Each row is followed by its class.
[ 139  -99  188  -76  343  -30  459 -111  -42 -115  -12 -291  391  109
  243  -82  295  458 -499 -657  -27  158  198  -18  143  509   21  227
   44  -49 -494  236  -91 -531  298]
W
[-154 -274  308 -127 -163 -106 -281  256 -266  -96 -323  -64  226  213
  154   60  319   75  -48 -303 -193  333 -176  -10  726  624 -209  -90
 -247   24 -316  219  -71    5  247]
T
[-231 -271   19   27  -62  -63  342    8 -396 -563  132 -234   34 -340
   43 -236  285  861  -79 -133 -254  264 -782  -58 -197  291  -37 -150
   92 -319  273  -47 -343  197    8]
Y
[  16 -201  268 -172 -126 -115 -212  233 -243 -188 -356  -67  314  262
  104    3  346   46  -74 -284 -306  299 -123  -12  668  589 -135   27
 -328   51 -433  201 -110   55  151]
B
[-255 -247   47  -39  -90  -49  333  -12 -371 -508  165 -230   71 -343
   38 -198  253  804  -81 -207 -271  250 -768  -85 -157  263  -74 -149
   63 -297  333  -68 -249  205   52]
B
[ 113 -130  226  -91  301  -41  466  -79  -38 -108    9 -272  396  138
  225  -51  290  428 -449 -589  -56  210  127  -51  230  528   -4  187
    1  -59 -495  254  -82 -462  311]
X
[-256 -200   19   37   29  -80  357  -50 -456 -456  126 -273   74 -345
   15 -165  329  824  -85 -171 -289  240 -777  -82 -194  248  -74 -139
  119 -365  317  -76 -285  198   27]
H
[-229 -228   13   92  -44  -10  328  -29 -476 -574  125 -292   25 -356
   56 -228  258  855  -79 -155 -267  235 -781  -58 -230  262  -54 -216
   71 -359  335  -57 -340  181  -24]
C
[-169 -260  -15   49  -48   26  334  -12 -444 -467  157 -255   89 -332
   27 -233  274  882  -84 -145 -322  240 -774  -71 -187  261  -53 -189
   70 -404  280  -59 -351  205   -9]
B
[  91 -176  239  -96  316  -78  468 -167   32 -173   14 -260  408  199
  161  -62  324  408 -397 -592  -81  193  139  -27  196  584  -18  307
  -17  -85 -525  220    0 -445  322]
Q
[ 203  -76  165  -68  302   -5  427  -90  -94  -36  -15 -242  417  186
  209 -110  300  414 -502 -631  -79  140  161  -25  193  440   54  306
   25  -33 -538  212 -114 -483  266]
H
[ -16 -219 -227  282   25   25  -21   88 -112 -343 -148  -94  288  -86
  -67  121  140   25 -184 -417 -592   53 -656   77    2   61  -39  327
   36 -213 -462   85 -177  290  164]
K
[  -8 -237 -187  273   -4   32   20   98 -108 -331 -137  -49  321  -67
  -99   82  198  -14 -157 -450 -608   96 -657   52   92  112  -84  290
  -14 -245 -476   57 -110  300  220]
S
[  71 -174  292 -218 -104 -112 -249  195 -241 -132 -365  -60  290  347
   70  105  332  -50  -66 -266 -384  220 -159   11  512  564 -114   79
 -366   50 -407  212 -117  105   94]
Q
[ -81 -220  317 -214 -226 -141 -172  269 -268 -218 -252  -63  212  246
  149   69  245   39  -52 -331 -176  301 -152  -13  546  592 -216  -65
 -321  111 -239  190   -4   73  228]
A
[ 105 -179  300 -231 -143  -61 -264  269 -268 -196 -401   15  305  320
  111    7  365  -35  -84 -251 -342  285 -106   -9  629  576 -159   64
 -366   52 -447  163  -92   49  117]
Y
[-207  269 -245  -30  231 -174  -42 -286  443  732 -191  -49  438 -313
 -374  144  300  302  -44  -91  101 -100  434 -153  671   -4  201  642
  238 -394 -446 -252  -40   36  150]
Y
[-147 -237 -253  386   -2    7   -7   35  -23 -251 -184 -136  350 -262
  -89  149  208   60 -151 -509 -598  123 -681   64  196  106  -41  256
  118 -309 -524  132 -126  249  270]
Q
[-245 -333 -117  189  -64  -55  287  -47 -335 -312  124 -325  144 -330
  -82 -185  327  814  -85  -73 -387  268 -772  -52 -204  277   13 -136
  183 -425  190  -44 -352  345   42]
E
[ 245   -3  117 -143  274  -23  491 -142   57  -47  -19 -329  397  156
  166  -61  255  400 -517 -618  -45   73  247   43   32  454  136  448
   20   21 -506  202  -82 -506  212]
E
[ 210  -26   89 -110  321  -36  533 -187  118  -61   -1 -330  457  188
  152 -111  256  426 -510 -646  -35   68  261   49   73  435  164  496
   56    3 -587  175  -83 -512  260]
A
[-197  244 -261  -25  215 -157  -78 -249  360  760 -202  -73  478 -260
 -383  176  340  270  -22  -44   83  -50  444 -169  710    0  136  589
  178 -460 -485 -308    6   50  166]
T
[ -60 -230  298 -204 -131 -132 -250  266 -277 -109 -311  -64  249  323
  115  107  289   -1  -42 -312 -249  240 -119  -10  597  568 -175  -44
 -325   44 -362  220  -49   29  237]
S
[ -81 -262 -255  352  -34  147  -51   47  -46 -258 -255  -75  271 -245
  -98   64  249   17 -160 -447 -678   65 -702   61  204   68   45  300
   90 -220 -518   64 -149  323  214]
X
[ 175 -132  215 -150  303  -86  444  -90  -28  -62   74 -202  366  262
  203    2  261  312 -454 -629  -39  148  200  -18   90  455   20  349
   16   24 -448  229  -23 -400  321]
K
[-244 -318  -56  170   -3  -63  290  -34 -325 -345  101 -253  174 -312
  -28 -184  267  799  -42 -128 -373  231 -682  -14 -162  293   32 -138
  223 -488  144  -59 -366  269   72]
Q
[-182  338 -266  -35  199 -193  -51 -227  407  760 -127  -37  415 -196
 -389  232  246   85  -59   47  158 -132  416 -175  654 -150  127  667
  220 -317 -459 -291   65   64  126]
K
[-230  263 -263 -120  112 -305  -55 -273  433  717   30  -21  315 -154
 -390  338  226   72   58  -28  232  -85  423 -145  548 -108   30  655
  225 -239 -249 -334  194  283  214]
W
[-228 -358  -52  178 -119    0  342   20 -334 -419  150 -265  122 -373
    9 -251  204  817  -98 -133 -301  269 -758  -31 -117  234   73 -190
  221 -466  214  -48 -404  242   15]
H
[-228 -302  -91  187    2  -21  293  -65 -290 -343  100 -279  162 -309
  -14 -197  288  845  -83 -172 -344  235 -693  -17 -175  293   34 -155
  232 -437  161  -43 -357  234   60]
A
[ -53 -258  288 -195 -149 -129 -233  235 -240 -186 -280  -78  223  310
  133  107  271   94   -6 -309 -165  280 -132   -5  599  557 -192  -26
 -299   28 -323  217  -46   74  217]
S
[-150  274 -248 -133  122 -258  -26 -219  407  702  -52   -4  388  -87
 -419  296  265  100   20  -40  170  -95  436 -153  536 -137   36  689
  216 -287 -332 -393  191  241  207]
W
[ 160  -70  113 -129  277  -63  557 -171   92  -49   53 -344  430  153
  158  -72  270  455 -475 -620   35  137  276   26   91  462   97  411
   33  -11 -509  164  -68 -494  301]
S
[ 167  -50  118 -150  279  -56  476 -163   94   -8  -11 -323  403  210
  141  -28  248  358 -524 -630   15  112  246   43   14  415   95  494
   30   76 -488  157  -26 -491  277]
T
[-189  309 -209  -46  237 -215 -137 -233  343  773 -132  -10  358  -52
 -383  269  253   27  -26   80  203 -145  433 -162  611 -148   89  633
  168 -294 -436 -309   80  146  118]
S
[-113 -199 -248  350    1   43  -77    3  -91 -194 -201 -140  310 -153
  -85  185  198  -19 -147 -548 -599   63 -669   99  196   43   -1  350
   67 -261 -471  148 -104  281  254]
T
[-220 -287  -39  205  -52  -62  370  -10 -386 -474  134 -243  134 -368
    5 -221  229  833  -85 -176 -314  262 -760  -36 -127  246   31  -94
  176 -461  194   32 -407  251   44]
Y
[-115 -212 -178  262  -30    2   32   85 -143 -275 -156 -114  291 -165
  -56  164  233  -13 -161 -521 -536  121 -697   66  119   23  -86  269
   58 -235 -389  101  -67  316  276]
W
[ 108 -142  217 -141  -87  -68 -255  211 -279 -125 -406 -121  308  258
  123   22  301    4 -149 -322 -356  178  -78   33  577  505   37  123
 -316   57 -492  272 -226   -5   70]
Q
[ 210  -51  164 -205  226  -66  462 -142  101  -46   20 -314  349  287
  178  -69  209  430 -455 -652   60  139  270   52   60  385  102  478
   38   73 -436  170  -46 -501  218]
E
[-234 -237  -13   87   -8  -15  282  -77 -414 -482  116 -268  102 -375
   54 -214  315  899  -73 -194 -308  192 -792  -40 -100  277   18  -90
   98 -450  224   16 -395  198   -1]
A
[-242 -313  -22  167  -51  -22  155   62 -492 -361   66 -236   80 -329
   71 -109  249  776  -84 -129 -386  249 -774  -51 -119  291  -34 -268
  125 -453  241   73 -468  157    1]
X
[ -11 -173  293 -270 -129 -139 -244  274 -278 -169 -292  -80  185  357
  163   82  223   32  -78 -330 -185  248  -94   17  446  539 -167   -3
 -315  149 -221  194  -66   35  153]
E
[ 232  -57  156 -155  211  -63  497 -154   82 -104   47 -299  421  146
  183 -112  282  338 -475 -590  -90   77  177   48   59  445  133  451
   23   52 -508  205  -80 -493  245]
A
[ 132 -166  194  -96  314  -89  433 -140   69  -70   42 -199  405  252
  143   30  297  411 -372 -579  -35  150  148   -5  159  492  -24  377
   32 -125 -571  229   15 -349  340]
A
[ -60 -189  252 -149 -122  -98 -203  205 -243 -106 -289  -94  239  300
  126  113  253   93  -78 -358 -175  271  -89   19  561  546 -156   -6
 -284   47 -282  184  -88   60  200]
T
[-109 -305 -197  382  -80  128   -4   90 -107 -370 -244  -72  285 -293
  -54   16  240   11 -167 -421 -640  149 -700   54  214  124   -6  255
   23 -246 -470   83 -176  264  213]
T
[-197  212 -208 -143  125 -279   14 -227  423  662   16  -30  388  -63
 -409  264  269  120   42  -42  223  -82  437 -178  594 -109   63  651
  199 -287 -305 -365  228  221  262]
K
[  95 -162  205 -106  284  -68  454 -152   51 -199  -14 -241  348  198
  167  -11  328  461 -389 -589  -26  205  136  -23  216  545  -17  300
    3  -59 -511  219  -12 -388  286]
W
[-182  228 -225 -139  146 -279   50 -219  403  674   47  -18  398  -64
 -400  288  246  123   33  -52  210  -61  440 -159  544 -116   28  676
  208 -295 -326 -375  228  316  288]
C
[  52 -190  260 -156  -53  -65 -159  203 -287 -186 -339 -113  341  250
  115    3  367  145 -132 -275 -319  290  -63  -41  581  567 -150   25
 -346   -6 -437  226 -143  -39  146]
K
[ -65 -256 -214  273  -54  -49  -36  120  -85 -296 -107  -11  254 -157
 -111  167  215  -76 -105 -427 -643   49 -708   84   45  107  -59  310
   47 -231 -414   73 -124  381  238]
C
[-146 -229 -219  335  -55   13   34   91 -112 -295 -150 -117  279 -229
  -59  120  216   30 -124 -526 -528  175 -706   52  209   40  -81  262
   93 -282 -399  132  -41  255  285]
E
[-213 -238 -208  344   14    0   -5    9  -67 -281 -178 -119  282 -187
  -72  153  231   39 -101 -517 -553  132 -778   96  148  106  -82  247
   82 -283 -440  132  -80  315  273]
A
[ 175 -119  164 -135  281  -78  474 -147   86 -181   -2 -233  411  208
  127   -6  298  391 -390 -554  -99  160  145   -3  129  492   27  411
   21  -79 -538  154   -1 -365  274]
X
[ 220  -80  161 -146  283  -59  557 -141   50 -138   59 -267  424  180
  175  -93  262  448 -402 -577  -51  111  191   43  130  440  109  394
   33 -152 -573  160  -98 -499  234]
H
[-106 -278  310 -193  -78 -121 -300  229 -261 -145 -403  -75  281  311
   82  112  372  -34  -11 -156 -372  300 -189  -49  691  693 -231  -35
 -347   49 -471  233  -34  110  216]
S
[-113 -251  360 -144 -149 -161 -221  260 -309 -222 -272    7  229  245
  176   19  309  150  -21 -303 -173  316 -164  -22  627  649 -275 -142
 -279   12 -293  159  -94   59  230]
H
[ -58 -204 -197  266   94  -75  -21   51  -37 -236 -176  -73  330 -121
 -122  195  236  -25 -170 -450 -591   44 -668   64   13  126  -89  364
   71 -234 -513  128  -88  285  262]
Y
[ -84 -223  314 -183 -158 -145 -286  265 -287 -142 -321  -39  160  256
  147  111  264   59  -60 -320 -185  208 -168    3  602  573 -146  -43
 -343   97 -331  269 -137   53  168]
H
[   9 -205  225  -86  -33  -67 -239  224 -226 -132 -413  -55  366  247
  109  -31  365   79 -123 -258 -364  257 -115  -13  681  599  -96   32
 -282  -34 -582  263 -187  -69  154]
K
[ -48 -293  260 -107 -119 -109 -194  243 -297 -192 -338 -106  348  137
   77   26  457  117   26 -156 -363  346 -255  -68  751  695 -229 -141
 -347 -159 -500  245 -102   64  217]
S
[ 255  -22  106 -209  219  -99  490 -127  109  -46   43 -283  435  232
  137  -36  298  370 -467 -608  -15   92  252   34   62  404   75  444
   33   47 -526  153    0 -447  281]
W
[ -36 -263  257 -170  -92  -93 -251  210 -274 -106 -369 -124  295  247
   60  107  377  -23  -56 -164 -387  243 -147  -47  614  662 -183  -43
 -370   14 -490  234  -69  132  196]
W
[-137 -329  345 -129 -104 -108 -255  264 -268 -178 -390  -55  291  219
   97   82  425    9  -27 -184 -286  369 -253  -64  751  705 -273 -103
 -343  -35 -447  203  -33  133  253]
T
[ -28 -253 -221  348  -75  135  -38   46  -87 -279 -233  -66  335 -199
  -70   56  230  -23 -155 -487 -659   73 -629   69  219   51   30  296
   32 -257 -522   75 -140  299  218]
H
[-168 -218 -244  334  -32   -3  -44   90  -85 -170 -208 -149  288 -198
  -84  206  172  -46 -147 -528 -572  101 -704   90  176   48   11  242
   82 -244 -462  158 -142  280  248]
Q
[  75 -163  221 -133  -47  -79 -236  219 -260 -127 -368  -66  342  255
  102   12  376   52  -97 -213 -328  255  -85  -30  649  530 -106   43
 -323  -26 -485  258 -170  -32  106]
K
[ -55 -280 -246  336  -68  157  -60   53  -59 -217 -216 -104  256 -211
 -102   82  173  -11 -169 -400 -662   32 -654   82  154    4   98  342
   69 -216 -524   91 -155  335  193]
T
[-202 -322 -102  211  -65  -48  339  -35 -317 -399  158 -238  186 -393
  -31 -211  298  777  -84 -143 -416  234 -731  -34 -145  278   75 -114
  258 -487  196  -61 -369  296   82]
X
[-182 -193  -42   60  -67   -1  317    8 -502 -557   93 -255   88 -375
   48 -210  315  873  -39 -109 -377  257 -789  -47 -141  300  -31 -210
   24 -444  246 -100 -416  197  -60]
T
[-212 -344  -68  186  -85  -43  356  -34 -296 -424  183 -255  116 -367
  -12 -236  218  895  -74 -149 -324  235 -707  -51 -166  256   55 -157
  209 -425  221  -35 -421  237   27]
H
[ 253    8  107 -152  292  -63  465 -166   72  -30  -30 -330  409  232
  182  -97  252  411 -504 -676  -13   47  357   90   66  416  201  464
   83   37 -555  155 -108 -554  222]
W
[ 204  -74  173 -167  236  -89  541 -166  149  -57   78 -290  424  259
  123  -10  268  330 -472 -636   25  110  236   28   77  443   56  478
   21   75 -482  149   58 -390  342]
T
[  -5 -253 -237  241   34  -17  -43   69   16 -301 -155  -31  345  -87
 -143  189  236  -72 -147 -459 -634   29 -639   53   63  121  -91  373
   85 -268 -510   15  -24  357  261]
W
[ -36 -258  273 -177 -103 -114 -232  232 -297 -143 -335  -79  300  296
   82   65  380  -11  -49 -248 -303  285 -161  -41  630  620 -196  -20
 -331   -9 -427  197  -16   75  239]
Y
[-238 -364  -18  196  -63  -11  215   -2 -452 -338  109 -281   94 -309
    8 -128  254  787 -136 -140 -400  256 -789  -86 -142  263  -18 -222
  124 -427  230   94 -418  175    2]
H
[-209  310 -204  -79  168 -194  -89 -209  364  814 -151  -45  426 -149
 -392  273  255    8  -44   45  104  -87  383 -176  653 -128   74  615
  157 -293 -445 -305  115  135  167]
T
